Below is a small trained network, with its code and all its weights. Each question gives an input and a target symbol and asks what happens when units are switched off, that is, made to give their printed mean instead of their output.

import numpy as np


def w(rows, s, z=0):
    codes = np.array(rows[::2]) - 128.0
    scale = np.full(codes.shape[1], s)
    scale[-1] = z or s
    return codes * scale


def f(y):
    return np.maximum(y, 0)


def softmax(a):
    e = np.exp(a - a.max(-1, keepdims=True))
    return e / e.sum(-1, keepdims=True)


def log_softmax(a):
    a = a - a.max(-1, keepdims=True)
    return a - np.log(np.exp(a).sum(-1, keepdims=True))


def net(x, mask):
    ids = ['δηθλμσφω'.index(c) for c in x.split()]
    T = len(ids)
    res = E[ids] + P[:T]
    r = res
    for j in range(3):
        rows = slice(3 * j, 3 * j + 3)
        q, k, v = (r @ M[0][rows].T for M in (Q, K, V))
        z = softmax(np.where(np.tri(T) > 0, q @ k.T / 3**0.5, -1e9)) @ v
        o = O[0][rows]
        res = res + np.where(mask[j], z, o[:, -1]) @ o[:, :-1]
    y = f(res @ A[0][:, :-1].T + A[0][:, -1])
    res = res + np.where(mask[3:19], y, B[0][:, -1]) @ B[0][:, :-1]
    return log_softmax(res[-1] @ U[:, :-1].T + U[:, -1])


Q, K, V, O, A, B = {}, {}, {}, {}, {}, {}
E = w([
[119,159,84],'δ',
[87,144,42],'η',
[188,210,100],'θ',
[48,254,162],'λ',
[162,108,155],'μ',
[59,80,189],'σ',
[122,147,45],'φ',
[150,42,93],'ω',
],0.024)
P = w([
[118,140,171],'0',
[121,172,191],'1',
[132,197,217],'2',
[136,206,229],'3',
[129,218,237],'4',
[133,230,253],'5',
[140,240,246],'6',
[140,230,229],'7',
[151,232,239],'8',
[146,232,217],'9',
[164,244,220],'10',
[159,220,207],'11',
],0.0041)
Q[0] = w([
[254,83,153],'head 0',
[111,121,121],'head 0',
[97,98,122],'head 0',
[162,93,88],'head 1',
[114,158,59],'head 1',
[88,81,131],'head 1',
[195,82,105],'head 2',
[96,121,115],'head 2',
[147,148,107],'head 2',
],0.027)
K[0] = w([
[227,115,105],'head 0',
[116,131,99],'head 0',
[135,117,134],'head 0',
[151,125,85],'head 1',
[112,215,82],'head 1',
[124,43,6],'head 1',
[127,177,177],'head 2',
[111,92,118],'head 2',
[116,156,99],'head 2',
],0.023)
V[0] = w([
[153,92,113],'head 0',
[172,128,161],'head 0',
[99,106,234],'head 0',
[251,191,195],'head 1',
[234,182,121],'head 1',
[126,146,69],'head 1',
[87,138,182],'head 2',
[174,144,130],'head 2',
[72,86,125],'head 2',
],0.011)
O[0] = w([
[111,250,105,3],'head 0',
[82,149,119,87],'head 0',
[222,160,169,131],'head 0',
[113,46,2,220],'head 1',
[96,156,61,202],'head 1',
[162,175,106,178],'head 1',
[117,152,42,77],'head 2',
[73,82,149,123],'head 2',
[175,155,128,108],'head 2',
],0.0077,0.0057)
A[0] = w([
[219,2,145,29],'neuron 0',
[147,12,184,24],'neuron 1',
[96,168,54,75],'neuron 2',
[44,58,185,119],'neuron 3',
[112,203,181,98],'neuron 4',
[37,45,126,121],'neuron 5',
[51,101,142,114],'neuron 6',
[115,198,188,102],'neuron 7',
[142,188,187,254],'neuron 8',
[106,252,147,122],'neuron 9',
[129,72,42,124],'neuron 10',
[208,35,64,122],'neuron 11',
[214,220,139,140],'neuron 12',
[33,173,234,100],'neuron 13',
[136,216,139,179],'neuron 14',
[136,150,49,60],'neuron 15',
],0.0094,0.0076)
B[0] = w([
[31,67,32,164],'neuron 0',
[117,166,84,155],'neuron 1',
[137,33,139,213],'neuron 2',
[176,122,54,154],'neuron 3',
[161,148,29,164],'neuron 4',
[227,180,153,180],'neuron 5',
[125,128,82,147],'neuron 6',
[117,171,64,166],'neuron 7',
[161,28,229,208],'neuron 8',
[32,115,90,175],'neuron 9',
[109,172,146,253],'neuron 10',
[97,215,229,225],'neuron 11',
[178,161,115,175],'neuron 12',
[123,254,43,179],'neuron 13',
[67,106,168,177],'neuron 14',
[184,72,146,202],'neuron 15',
],0.0071,0.012)
U = w([
[57,128,209,226],'δ',
[41,254,148,1],'η',
[165,168,56,134],'θ',
[103,194,192,198],'λ',
[99,148,190,178],'μ',
[219,216,170,154],'σ',
[67,147,178,63],'φ',
[133,80,236,189],'ω',
],0.011,0.0038)

Each question gives the input, a string of symbols that net reads in full, and the target symbol t.
The units are the heads (3 rows each of Q, K, V and O) and the neurons (one row each of A and B). Each row of codes is followed by its name. A weight is (code - 128) times the scale printed after its matrix; where a second scale follows, it is the last column's (O, A, B and U).
mask holds one flag per unit, heads first, then neurons. A switched-off unit (its flag False) gives its mean, the last column of its rows in O or B, instead of its output. The means were averaged over made-up inputs and are rounded, as every weight is.
A unit's drop is (log p(t) with every unit on - log p(t) with that unit switched off) / (log p(t) with every unit on - log p(t) with every unit switched off).
The circuit of an input: a set's keep is (log p(t) with only the set's units on - log p(t) with every unit switched off) / (log p(t) with every unit on - log p(t) with every unit switched off). Starting from the 12 units with the biggest drops (on a tie, the unit counted first), units are removed one at a time, each time the one whose removal leaves the highest keep (on an exact tie, the one counted first), for as long as the keep stays at least 0.8.
circuit, biggest first: the units of the circuit, biggest drop first
unit that matters most: the unit with the biggest drop
top k neurons: the k neurons with the biggest drops, biggest first
heads that matter: for each layer, one digit per head in row order, 1 if its drop is at least 0.15 and else 0, layers parted by /
drop of u: that unit's drop, to one decimal
input η η δ δ δ δ θ η θ δ ω, target θ: unit that matters most	head 2
input δ δ η, target η: circuit, biggest first	head 1; head 0
input δ σ η θ δ μ, target θ: heads that matter	001
input σ η η σ, target σ: heads that matter	010
input δ η ω σ φ, target σ: heads that matter	100
input ω θ δ σ ω σ ω η θ, target θ: heads that matter	110
input η η δ, target δ: circuit, biggest first	head 0; neuron 13; neuron 4
input ω λ δ σ μ, target σ: circuit, biggest first	head 0; head 1; neuron 13
input η θ λ ω θ ω σ, target θ: circuit, biggest first	neuron 13; neuron 3; neuron 11
input θ φ σ δ, target σ: top 3 neurons	neuron 11; neuron 0; neuron 9
input η λ φ δ, target ω: circuit, biggest first	neuron 13; head 0
input η σ ω, target σ: circuit, biggest first	head 2; head 1
input λ σ η η η μ, target σ: circuit, biggest first	head 0; neuron 13; head 1
input θ η λ θ δ, target ω: circuit, biggest first	head 0
input η σ ω η, target σ: heads that matter	100
input ω η η, target η: heads that matter	110
input η η η ω η η θ μ, target θ: top 2 neurons	neuron 3; neuron 8
input δ η δ η η σ θ η ω, target θ: drop of neuron 11	0.1
input θ θ η η δ, target θ: drop of neuron 15	0.1
input σ η ω η, target σ: drop of neuron 12	0.4
input σ φ δ η η ω, target σ: drop of head 1	0.1
input σ η σ η η δ, target σ: top neuron	neuron 12
